Below are the code and all the weights of a small trained network. Each question names an input and a class and asks about switching units off, where a switched-off unit gives its printed mean instead of its output.

import numpy as np


def w(rows, s, z=0):
    codes = np.array(rows[::2]) - 128.0
    scale = np.full(codes.shape[1], s)
    scale[-1] = z or s
    return codes * scale


def norm(h):
    return h / np.sqrt((h * h).mean(-1, keepdims=True) + 1e-5)


def f(y):
    return np.maximum(y, 0)


def log_softmax(a):
    a = a - a.max(-1, keepdims=True)
    return a - np.log(np.exp(a).sum(-1, keepdims=True))


def net(x, mask):
    res = np.array(x, float).reshape(1, 2) / 4 @ E
    u = 0
    for l in range(4):
        y = f(norm(res) @ A[l][:, :-1].T + A[l][:, -1])
        res = res + np.where(mask[u : u + 3], y, B[l][:, -1]) @ B[l][:, :-1]
        u += 3
    return log_softmax(norm(res)[-1] @ U[:, :-1].T + U[:, -1])


A, B = {}, {}
E = w([
[147,115,180,135,78,144,78,222,214,130,121],'x0',
[159,115,155,82,209,233,144,253,39,103,39],'x1',
],0.0054)
A[0] = w([
[162,126,114,66,130,88,91,177,43,119,150,65],'0.n0',
[118,116,74,176,153,162,159,63,61,119,105,7],'0.n1',
[86,122,113,167,166,52,87,4,59,95,182,32],'0.n2',
],0.0029,0.0018)
B[0] = w([
[110,116,84,96,89,91,30,83,185,145,182,165],'0.n0',
[106,154,135,13,254,86,114,34,155,158,74,186],'0.n1',
[222,124,148,162,55,204,242,194,217,173,182,254],'0.n2',
],0.0063,0.0028)
A[1] = w([
[111,87,118,188,15,86,29,216,173,143,167,2],'1.n0',
[161,133,129,136,114,114,52,227,149,104,80,39],'1.n1',
[121,57,159,68,25,253,52,119,114,73,167,147],'1.n2',
],0.0042,0.00094)
B[1] = w([
[71,190,35,134,145,107,22,196,161,86,150,254],'1.n0',
[148,51,247,245,251,117,215,45,164,150,188,211],'1.n1',
[75,139,161,117,88,28,168,142,104,167,2,193],'1.n2',
],0.0057,0.0055)
A[2] = w([
[91,200,73,203,99,120,2,143,120,136,162,253],'2.n0',
[154,63,243,188,90,148,78,190,129,116,64,64],'2.n1',
[100,123,114,121,76,76,85,167,105,192,76,7],'2.n2',
],0.0054,0.00058)
B[2] = w([
[118,41,247,133,167,106,83,143,90,72,70,253],'2.n0',
[81,179,67,83,148,168,157,59,73,255,107,228],'2.n1',
[157,117,10,93,90,152,89,157,131,60,148,156],'2.n2',
],0.0094,0.0057)
A[3] = w([
[104,133,196,226,45,82,39,200,193,138,155,128],'3.n0',
[150,139,109,119,181,170,170,85,172,125,62,2],'3.n1',
[90,78,169,90,166,124,33,177,41,3,71,150],'3.n2',
],0.0054,0.0016)
B[3] = w([
[211,94,183,43,174,146,54,145,104,10,83,236],'3.n0',
[46,123,158,180,138,124,60,210,104,144,72,180],'3.n1',
[193,43,214,120,46,72,51,92,255,64,144,255],'3.n2',
],0.0087,0.0073)
U = w([
[99,171,22,143,112,112,75,146,59,85,147,5],'0',
[28,165,120,133,217,133,134,128,43,235,55,197],'1',
[184,59,200,79,149,80,20,118,164,31,113,217],'2',
[150,165,111,207,23,91,177,90,190,183,254,126],'3',
],0.0084,0.0027)

Each question gives the input, the list of numbers given to net, and the class t.
The units are the neurons (one row each of A and B). Each row of codes is followed by its name. A weight is (code - 128) times the scale printed after its matrix; where a second scale follows, it is the last column's (A, B and U).
mask holds one flag per neuron, layer by layer. A switched-off neuron (its flag False) gives its mean, the last column of its row in B, instead of its output. The means were averaged over made-up inputs and are rounded, as every weight is.
A unit's drop is (log p(t) with every unit on - log p(t) with that unit switched off) / (log p(t) with every unit on - log p(t) with every unit switched off).
The circuit of an input: a set's keep is (log p(t) with only the set's units on - log p(t) with every unit switched off) / (log p(t) with every unit on - log p(t) with every unit switched off). Starting from all 12 units, units are removed one at a time, each time the one whose removal leaves the highest keep (on an exact tie, the one counted first), for as long as the keep stays at least 0.8.
units of the circuit, in order: the units of the circuit, biggest drop first
most important unit: the unit with the biggest drop
k most important neurons: the k neurons with the biggest drops, biggest first
drop of u: that unit's drop, to one decimal
input [-3,-2], class 3: units of the circuit, in order : 3.n0, 0.n2
input [-6,-7], class 3: most important unit : 1.n0
input [-4,1], class 1: 2 most important neurons : 2.n0, 3.n2
input [-4,-6], class 3: 2 most important neurons : 1.n0, 2.n0
input [-5,1], class 1: 3 most important neurons : 2.n0, 3.n2, 3.n0
input [-8,1], class 1: 2 most important neurons : 3.n2, 2.n0
input [-3,-3], class 3: 3 most important neurons : 1.n0, 2.n0, 3.n0
input [8,2], class 1: 2 most important neurons : 2.n1, 1.n1
input [7,4], class 1: drop of 2.n1 : 0.4
input [8,8], class 1: drop of 2.n1 : 0.5
input [-5,0], class 1: drop of 3.n0 : 0.1
input [1,4], class 1: drop of 0.n2 : 0.0
